In the rows, 128 means zero.
Each row is followed by its class.
[126 143  95 104 148 151 149 124  85  84  91 140 120 115  82 128 127  93
 145 153 111 131 142 127 117 139  99 128 110 159 130 136 167 109 100 107
 133 116 106 179 145 136 164 109 127 124 143]	z249
[138 114 135 173 149  99  79  83  86 188 117 133 149 188 166  85 133 117
 126 114 160 125  70 152 138 126 102 107  88 132 147 141  61  84 139 189
 122 126 120  99 165 119 149 127 118  77 126]	z518
[132 132 101 139 117 131 131 142 108  87 130 158 118 123 100 151 147 108
  83 159  93 135 147 138 151 127 157 127 147 124 112 132 149 144 100 109
 129 130 104 136 132 127 140 106 128 113 153]	z822
[121 156 149  99 149 137  93 108 113 120 131 118 156 169 138 110 126 108
 121 121 141 139  96 128  86 124 134 140  63  98 136 137  73 149 149 120
 118 105 150 172 145 127 126 144 115 155 125]	z966
[  4 131 132 137 124 138 141 167 155 140 192  91 155 135  99 185 163  69
  58 175  66  39 111 149 111 120 188  86 193  72 102 121 178 145 143 120
 129 113 158 191 139  80  82  85 144 136 119]	z419
[137 124 134 126 138 135 121 138 117 131 121 111  96 108 151 120 115 100
 130 129 124 123 148 129 106 124 136 130 125 124 138 116 147 155  92 142
 135 129 147 120 102 122 122 124 133 131 103]	z614
[138 145 131 129 126 114 112 107 126 113  89 123 125 141 171 112 109 107
 169 140 119  90 104 127 137 105 153 136 109 126 144  97 150 122  97 146
 103 121 134 141 137 148 137 127 116 148 154]	z30
[140 108 129 173 129 157 169 104 131  67 136 111 154 133 109 129 110 148
 191  95 132 125 165 122 134 156 161  92 149 128 131 125 145 147  96 125
 101 156 158 163 150 155 129 131 144 108 132]	z176
[130  78 116 161  96 126  90 132 129 166 126 115 131 120 112 105 132 110
 137 116 126 143 148 101 163 101 159 128 137 112 100 130 180 148 102 114
 109 115 121 103 106 115 124 149 122  87 117]	z966
[117 119 122 118 123 116 132 121  94 136  92 128 105 152 141 145 135 118
 113 125 145 102 144 135 140 133 125 137 145 124 117 161 145 125 162 113
 142 154 146 137 117 135 140 111 126 146 113]	z276
[120 129 112 127 121 133 135 134 120 129 146 121 150 130 117 145 123 109
 105 123 110 133 127 130 106 120 116 136 166 139 110 125 154 129 132 119
 128 143 133 127 124 133 169 127 127  96 112]	z688
[127 128  98 175 119 120 114 116  95 118 112 111  97 139 123 141 161 107
  81 116 104 141  99 151 123 157 141 150 166 122  95 153  86 125 190 118
 130 137 168 124 111 115 100 138  93 146 137]	z276
[129  95 127 121 156 109 126 116 128  97 115 112 162 116 115  68 106 109
 164 147 174 120  87 106 114 135 137 179 109 137 116 145 129 168  87 129
 117 151 146 129 102 155 154 123 132 171  90]	z176
[156 152 122 121 114  91 129 123  77 105 118 117 152 127 154  86 120 120
 112 104 108 126  94 120 144 136 163 126 176 123 114 122 126 143 153  84
 122 150 164 131 123 140 143 111  83 104 153]	z626
[157 128  89 148 131 106 120  93  83 121 123 159  84 148 112 121 147 125
 138 140 146 178 159 148 125 121 116 142 123 137 152 113 104 124 102 145
 132 131 101 101 129 147 150 132 150 107  93]	z30
[116 131 104 135 118  93 155 109 112 148  89 163 141 139 100 160 164 126
 144 138 132 123 115 116 141 144 116 124 153 129 150 156 108 124 136 142
 118 141 162 108 173 119 127 145 128 128 102]	z614
[ 97 148 171 103 137 159 159 104 152  84 117 147 151 149 106 140 148 152
 148 150 134 107 161 125 124  93 157 120 115  91 121 101 138 157 117  95
 118 126 140 162 130 158 134 157 130 179 137]	z249
[125  93 154  58 104 170 144  95 121 185  35 107  53  63 127  83  98  92
 170 145 105 137 202 125 172 170 132 149 112 119  70 168 220 142 140 116
 174 168  87 133 137 104 139 102 136  51 157]	z822
[113 133 100 123 133 113 157 137 119 107 139 171 126 131 103 124 129 125
 137 164 111 114 160 130 136 110 131 110 135 133 133 147 154 157 101 107
 143 107 127 146 117 130 154 124 132 162  98]	z276
[155 118 103 159 112 102  99 153  92 128 132 115 119 119 112 176 129 132
 132 172 129 105 122 119 122 111 126 132 101 163 129 108 143 129  88 151
 133 166  94 115 135 128 130  98 148 103  99]	z688
[149  97 143 176 135 100 128 121  64 102 177 120 135 104 134  92 148  97
 118 136 122 119 118 137 149 115 138 109 127 141 116 128 189 168 134 154
 158 167 144 106  96 121 125 115 127  96 112]	z614
[136 136 122 120 150 120 105 125 150 105 122 111  91 127 146 143 115 104
 153 121 127 120 150 141 154 140 132 147 147 151 131 152 157 154 123 146
 144 128 110 108 121 136 168 116 131 139  97]	z822
[108 132 118 119 116 124 132 104 111 142 126 115 161 132 111 134 130 126
 134 129 122 135 103 142 138 109 167 117 115 100 116 115 120 139 116 158
 126 128  81  93 118 148 111 158 118 119 111]	z995
[ 91 125 143 162 149 167 122 130 118 142 153  77 129 109 106  67 145 111
 133 121 125 112 100 141  86 158 152  84 135 126 101 134 106 121 125 141
 128  83 148 186  72 106 161 177  92 144  78]	z419
[146  85 136 116 135 140 124 154 108 128 116 148  52 134 174 143  84 104
 200  96 164 141 155 106 148 118 177 124 108 144 147 164 127 183  97  87
 151 171 154 135 146 106 144 101 125 183 126]	z822
[ 89 132  73 142 106  91 132 146  98 105 108 143 143 141 100 195 140 133
  70 107 107  93 123 147 103 133 112 155 155 141 105  88 129 108 147 102
 113 129 129 138 148 168 182 130 122  98 100]	z688
[151 112  56 109 132  89 142 147 126  54 188 142 131 123 108 148 143 143
 157 165  86 160 160  88 120 149 178 147 123 120 115 108 102 201 102  68
 131 144 112 107 174 188 134 119 159  89 125]	z30
[105 143 116 113 109 151 109 114 136 125 122 132 134 154 125 160 158 135
 186 144 162 148 163 106 111  80 170 140  91 123 112 120 123 139 108 120
 152 129 106 103 138 122 131 159 142 135 109]	z995
[110 195 120 102 104 139  98 122 116 102 142 139 193 168 135 146 122  98
  99 150 147  76 101 143 138 134 171 105  98 124 138 109 112 108 127 127
 119 118  85 170 143 190  87 152 105  67 154]	z518
[114 132 118 114 128 110 133 144 140 140 122 137 131 104 126 131 147 137
 127 123 129 126 108 119 125 152 111 145 118 142 113 158 127 126 157 117
 143 127 134 116 134 127 123 131 128 113 120]	z822
[108 130 126 116 118 124 119 124 131 119 161  84 149 167 143 133 122  95
 153 124 156 104 117 111 139 104 150 143 129  94 124 119 163 127 109 164
 128 154 118 119 133 141 148 125 124 110 153]	z966
[189 109 128 110 153 136 131 144 148 100 183 133 145  89 122  70 125 137
 159 212 154 143 179 108 142  89 135 138  93 147 130 143 105 218 117  59
 178 156 143 115 145 125 112  91 173 142 126]	z822
[116 120  97 160 132 124 130 123 125 109 143 129 143 151 107 118 141 108
  85 154 124 100 109 135 134 131 166 100 100 103 118 116 116 136 124 136
 101 120  96 147 123 130 124 150 126 150 135]	z995
[148 120 140 131 158 135  96 160 149 142 116 136  58 104 153 127 131 134
 141 119 115 136 150 125 118 138 168  99 118 133 128  93 137 138  84 136
 148 107 149 137 107 105 136 103 138  98 140]	z626
[110 148 129 141 116 112 117 118 108 143  92 149 135 129 118 134 132 138
 102 130 123 120 100 148 134 145 121 144 159 139 110 149 114  84 179 124
 124 112 148 161 131 131 132 126 106 128 138]	z518
[136  71 147 123 143  83 135 160 103 134  95 185  50  97 107 100  84 133
 120 136 153 174 149 130 178 119 133 124 171 175 146 146 126 102 188  82
 111 156 153 201 142 152 111 101 128 120 182]	z419
[108 112  96 129 143 126 106 167 144 102 108 162  98 175 138 181  96 126
 114 120 169 138 135  94 121 152 148 155 169 138 121 160 164 147  74 118
 171 126 174 162 112 115 161  44 130 119 129]	z419
[112 125 113 135 111 121 122 131 142  99 139 121 141 121 110 147 135 134
 138 144 117 135 142  89 119 118 146 138 139 153 103 104 173 145 108 107
 138 149 119 134 116  84 177 128 132 109 103]	z688
[102 123 122 159 126 124 120 118  94 115 125 117 106 124 123 144 164 137
 130 104 125 126 101 156 118 111 155 149 165 118 116 128 123 114 131 115
 148 124 182 135 118 131 134  98 105 168 118]	z276
[ 99 184 200  89 107  86 132  78 183 118  25 181 189 164 125 165 108 168
 101  77 132 144  91 115 113 144  58 183 164 124 180 117 131 125 181 120
  49 164 159 144 164 128  77 123 147  62 107]	z822
[134 110  96 127 112 144 109  94   4 158  85 110 111 132 116  95 138 112
  95 133 176 124 175 158 142 126 134 125  73 105 103 114 110  90 104 139
 178 102 103 120 111 101 153 145 123 134 139]	z176
[122 136 111 119 127  99 156 107 134 113 154 120 152 117 125 115 158 143
 143 105  90 119 137 139 142 149 156 112 135 116 105 151 139 153 145 105
 117 139 126  95 163 183 101 125 136 115 113]	z626
[109 117 114 121 118 108 131 132  97 101 120 123 159 103 101 119 103 136
  99 157  94 124 135 132 133 122 159 124 129 140  91 118 144 124 158 110
 131 105 137 187 137 111 143 130 137 126 149]	z419
[126 136 116 115 121 120 117  98 102 106 128 123 180 159 111 135 121 139
 137 115 150 168 142 107 139  91 135 136 115 117 141 123 139 114 116 141
 107 126 110 124 132 123 143 154 148 113 129]	z966
[122 103 132 148 113 114 133 125 130 105 137 115 111 128  91  96 128 119
 187 141 140 116 152 122 146 103 141 133 142 129 138 120 163 165 121 105
 155 119 153 143 120 132 115 123 128 154 109]	z419
[121  97  93 144 127 123 130 102  77 114 135 148 131 139 111 155 145 118
 134 119  82 109 143 126 141 127 133 102 112 113 121 147 137 127 177 118
 133 133 133 113 158 152 124 164 123 111 138]	z614
[116 140 110 130 130 159 126 130 103  97 115 146 131 115 116 163 140 129
 159 151 144 119 190 129 135 115 134 151 145 154  96 122 150 141 108 100
 164 147 124 124 124 112 150 117 154 136 115]	z176
[136 148 125 145 107 115  81 126 114 138 144  84 127 151 146 132 125 124
 148 146 126 116 128 108 120 117 155 133 120 116 120 126 133 145 133 125
 134 133 127 107 122 136 101 135 114 105 113]	z688
[124 105 100 103 148 150 137 179 121  75 117 126 140  91 116 150 118  67
  30 160  82 131 160 143 151 157 162 121 153 163  76 119 132 151 133 100
 124 139  79 145  88 123 113 118 149 112 166]	z176
[148 108 106 105 122  98 170 106  66  84  92 109 151 119 128  76 141  99
 149 143 142 102 162 142 163 140 146 113  93 158 108 109 124 132 105 134
 116 128 105 127 143 144 150 162 145 171 152]	z30
[127 131 132 136 116 118 102 135 126 124 116 114 119 137 129 106 141 116
 140 153 135 140 124 106 114 109 136 171 104 131 127 163 138 137 133 131
 120 116 125 140 130 144 154 128 133 145 104]	z995
[134  98 135 125 105 108 143 132 143 160 141 133 116 117 131 169 135 138
 101 116 143 139 114 106 120 116 126 137 135 117 149 124 111 161 113 140
 124 144 157 106 125 134 125 159  99 147 112]	z30
[107 133 132 158  89 110 141 123 132 135 128 127 129 162 115 139 144 134
 116  90 123 112 117 136 110 153 125 149 182 110 115 141 141 120 177 115
 113 134 178 135 120 152 117 132 126 123 104]	z688
[148 136 127 111 124 109 125 119  78 143  65 127 120 114 120 128 140 116
  93 125 121 152 128 134 128 134 100 134 103 139 135 135 160 106 190  92
 134 113 142 175 143 119 140 128 122 111 132]	z518
[151 143 146 186 114 166 150  92 145  86 178  82 120 169 120 110 150 140
 204 112 148 192 150 158 136 118 142 119 122 147 126 151 137 129 102 149
 137 158  71 147 160 137 184  96 146 135  82]	z276
[111 155 122 137 124 134 142 139 128 102 142 148 130 127 117 141 131 130
 161 146  92 144 147 122 126  91 152 119 121 117 119 122 127 165  89 112
 113 130 101 125 121 126 112 134 122 160 117]	z966
[119 139  94 172 106 135 178  98 152  59 127 159 186 178  83 126 150 139
 107  91 150 109 116 186  98 195 162  92 125 138 113 139  26 127 120 151
 138  68 207 187 163 147 126 139 116 176 125]	z614
[100 128  93 105 123 133 124 116 103 103 108 104 156 106 104  94 126 101
 147 170 106 142 142 117  91 100 132 141 122 151  83 135 147 113 124 103
 153 107 120 150 119  95 173 121 118 132 111]	z614
[131 122 113  95 112 169 147 146 133 130 146 137 146 140 105 210 125 131
 115 134 132 120 145 117 121 151 144 107 112 135 108 142 138 129 171 113
 158 151  99 172 127 110 163 155 153 131 112]	z518
[ 97 120 100 133 159 114 156 123 109  95 160 166 158 112  94 111 160 119
 119 148  86 155  82 106 119 135 159 106 105 118  88 112 161 111  55 131
  68 129  76 138 159 130 180 151 121 112 161]	z249
[135 102 129 120 143 112 124 167 131 130 138 102 117 132 147 110 118  89
 136 132 134 109 127 124 132 121 141 123 143 138 123 122 139 153 116 125
 131 124 141 129 122 139 139 124 129 137 132]	z419
[157 150 124 142 133 122 113 132 134 116 114 137  80 120 147 127 121 115
 164 142 146 101 146 134 146 125 130 150 112 138 142 126 151 151 115 122
 137 125 131 125 127 148 126 129 122 185 109]	z614
[141 141 107 114  84 121 115 121 109 121  91 153  86 139 121 123 125 118
 103 123 126 134 171 133 106 139 125 111 143 153 127 147 134  72 168 126
 130 117 131 159  87 100 126 147 127  93 133]	z822
[135 123 136 122 155 157 115 120 125 102 125 105 143 129 120 154 120 136
 137 138 141 116 167 126 133 116 135 111 141 135 104  90 171 124 114 109
 123 140 113 156 134 125 172 115 149  97 137]	z249
[112  95 155 142 174 145 172 112 124  82 148 122 121 122 100  51  87 104
 123 125 181 162 137 145 141 128 116 138 116 127 155 122 177 116 116 128
 117 148 123 207 114 111 146  83 179 171 150]	z176
[105 128  91  92 138 102 139 150 124 131 142 149 165 131 107 118 151  93
 103 129 105 110  81 146 125 159 147 119 162 133 117 119  68 139  99 108
 115 112 116 109 153 158 120 125 119 115 121]	z419
[138 153 119 119 131 128 105 135  51 165  68 155 152 137 151 173 176 168
 106 149 160 166 121 131  96 101 136 140  37 139 125 179  81 100  65 155
 149  91 127 100 136 139 114 119 152 174  98]	z518
[132 174 104 122 126 120 144 129 130  97 142 142 156 109  96 150 132 138
 156 169  95 145 144 122 134 119 143 136 155 136 121 112 155 166 129  98
 128 131  98 136 150 114 147 121 152 120  97]	z995
[ 86 133 131 124  79 155 180 106 127 107 158 162 125 146  72 161 118 128
 139 107 130 146 174 153  84 104 134 134 176 103 104 131 158 139  87 139
 127 131 133 152 129 134 148 138 112 158 118]	z995
[147 107 136 171  85 139  87 120 157 119 127 101  72 139 136 131 114 102
 172 119 124 100 149 124 129 110 166 161  99 134 150 155 176 155 111 178
 138 135 143 124 100 159 117 129 147 132  84]	z626
[ 95 135  56  92 127 133  69 120  89 141 136 103 125 140 144 144 128 113
 142 140 162 147 193  90 133 139 185 108  82 151 134 161 124 106  45 182
 148 102  46  74 117 131 135 158 159  36  80]	z995
[148 116 115 153 105 144 105 135 173 137 135 104 113 128 139 114 121 126
 151 159 152 129 127 116 107 106 139 154  71 144 130 161 125 135  99 159
 141 120 129 123 104 145 101 135 138 150 106]	z276
[162 139 117  93 130 109 107 133 164 127 104 158 103 110 113 160 121 136
 145 198 134  92 167  96 170 180 150 169 106 130 114 148 176 197 101 145
 145 135 105 113 110 111 122 148 182 153  88]	z276
[108 122 139 146 119  98 135 126 122 118 134 123 153 145 126 128 119 133
 104 121 130 113 122 142 120 135 134 128 164 133 104 145 114 133 152 143
 101 135 156 149 138 161 129 144 117 122 120]	z419
[121 113 111 100 117 137 114 123  82 127 108 162 135 140 114 127 108 115
 119 140 116 125 142 129 119 123 137 143 148 128 100 145 141 111 136 106
 128 134 129 147 108 136 135 125 142 103 138]	z276
[181 110  82 117 113 119 130 113 120 115 100 122 234 131  95  70 117 158
  35 177 127 232 155  49 145 105 126 183  75 100 164 173 133 215 136  52
 147 102 160 100 111 166 102 127 180  45  89]	z688
[112 115 112 102 146 149 117 134 133 111 142 143 104 126 132 156 124 119
 122 120 119 115 142 129 111 140 136 123 153 149  99 139 134 118 123 107
 136 147 117 145 111 123 159 119 120 132 128]	z276
[131 111 121 138 110 151 129  99 116 106 155  82 142 153 116 113 135  96
 156 147 143 102 139 121 143 110 116 146 112 117 134 125 127 159 106 150
 163 132 107 103 121 137 141 145 110 155 130]	z30
[ 86 158 113 143 114 137 103  95  83 118 109  97 145 105 124 115 138 114
  51 151 158 130 132 137 125 108 143 135  99 149 126 110 113  97 121 169
 131 132  92 144 100  95 136 159 106  94 117]	z995
[ 96 122 143 109 142 128 103 147 145 189 106 135 146 150 127 179 167 147
 121 116 138 125  48 132 106 104 138 138 148 111 120 143  90  89 134 127
 101 119 119 120 113 147 165 141 115 176  78]	z276
[131 137 111 148 125 102 120 173 150 129 123 103  95  92 139  74 117  85
  90 189  97 127 133 101 152 111 154 151  93 112 151 141 136 207  88 113
 115 106 118 127  88 135  89 118 111 150 100]	z966
[156 135 125 135 130 127 139 164 116 111 100  82 101 131 155 148 113 110
 154 145 156 126 127 139 131  96 167 134 135 142 133 110 130 152 133 146
 163 138 154 146  79 136 170 133 125 171 108]	z276
[117 133 124  96 145 141 110 150 140 131 108 121  95 139 132 135 122 118
 167 124 152 129 112  88 125 133 122 144 111 122 142 150 159 124 105 119
 142 142 105 142  88 133 136  98 116 137 115]	z966
[ 97 125 133 159 155 126 136 128 112 155 144 110 136 122 128 120 154 162
 167 115 165 123 111 127 115 129 120 115 172 126 108 147 130  80 131 141
 116 140 155 120 132 113 117 106 140 143 135]	z995
[122 134 142  82 118  98 132 147 103 124  87 119 160 140 128 124 164 108
 162 120 130  98  95  70 154 128 137 175 112  97 142 132 160 153 109 145
 101 126 130 108 122 178 198 190 118 125 112]	z966
[119 116  95 127 127  88 129 143 126 135 104 156 151 164 109 142 157 128
 126 118 108 170 106 106 118 148 149 142 157 104 126 148  89 147 128 131
 122 110 176 100 130 119 111 111 156  92 115]	z966
[108 130 116 142 147 137 115 106 113  93 128 120 145 132 126 131 123 123
 106 135 147 139 156 150 130 103 162 125 109 134 116 110 125 134 114 144
 120 124 111 131 126 131 114 135 150 132 136]	z995
[124 155 125 123 135 135 119 111  87 135 103 145 140 143 139 143 139 129
 119 130 125 138 129 142 107 117 118 127 140 129 116 147 119  98 163 108
 129 128 151 144 136 144 126 128 116 116 140]	z518
[133 114  97 103 139 125 137 120 114 113 116 148 120 127  88 134 124 115
 123 155 120 161 149 123 128 123 124 138 141 135 104 129 142 135 126  88
 113 145  89 130 131 143 153 128 136 120 121]	z249
[139 124 112 144 136  85 162 167  99 147 109 142 111 135 110 100 168  96
 114 107  98 116  95 149 156 167 107 102 163 118 123 144 111 113 200  97
  97 110 151 150 142 162 123 133 109 128 155]	z966
[115 142  79 122 131 151 139 113 146 124 128 117 190 124 118  96 158 116
 139 159  89 127 147 100 120 133 156 129  99  99  84 136 140 165  86  92
 116  84  99  94 128 137 156 186 134 132  97]	z518
[164 138 150  79 178 116 133 112 112 139  89 112 128 137 134 104 110 105
 103 139 152 122 132 141 164 154 107 158 104 101 137 129 165 151 130 131
 104 123 111 125 141 163 151 139 160 185 140]	z688
[143 100  97 149  96 122 126 120 119  81 115 132 108 140  94 142  86 118
 179 123 148 134 190 142 135 128 132 155 159 177 100 135 153 136 134 131
 132 148 115 142 136 134 142 113 157 126 120]	z995
[143 135 123 130 128 115 108 119 143 124 145 100 124 112 130 136 115 124
 141 138 141 133 135 124 147 116 140 148 139 130 154 150 151 157 128 126
 134 132 129 109 126 162  98 118 129 140  83]	z614
[137 131 121 135 126 150 104 113 117 124 135 130 136 134 140 111  99 127
 178 123 159 102 135 104 122 118 161 129 126 139 127 138 133 144  93 114
 124 154 148 135 117 113 140 132 137 147 105]	z626
[144 121 126 154 129 121 101 128 125 117 125 135 115 142 129 151 161 113
 129 129 119 113 128 128 159 141 156 141 128 120 128 110 165 128 120 154
 131 124 113 122 133 129 185 134 150 102 116]	z176
[162 120 127 126 125 130  92 143 140 137 143 100 132 121 125 113 125 105
 158 142 149 115 103 108 138 112 139 150 133 142 139 117 160 125  93 123
 127 126 132 115 122 138 128 119 131 140 137]	z688
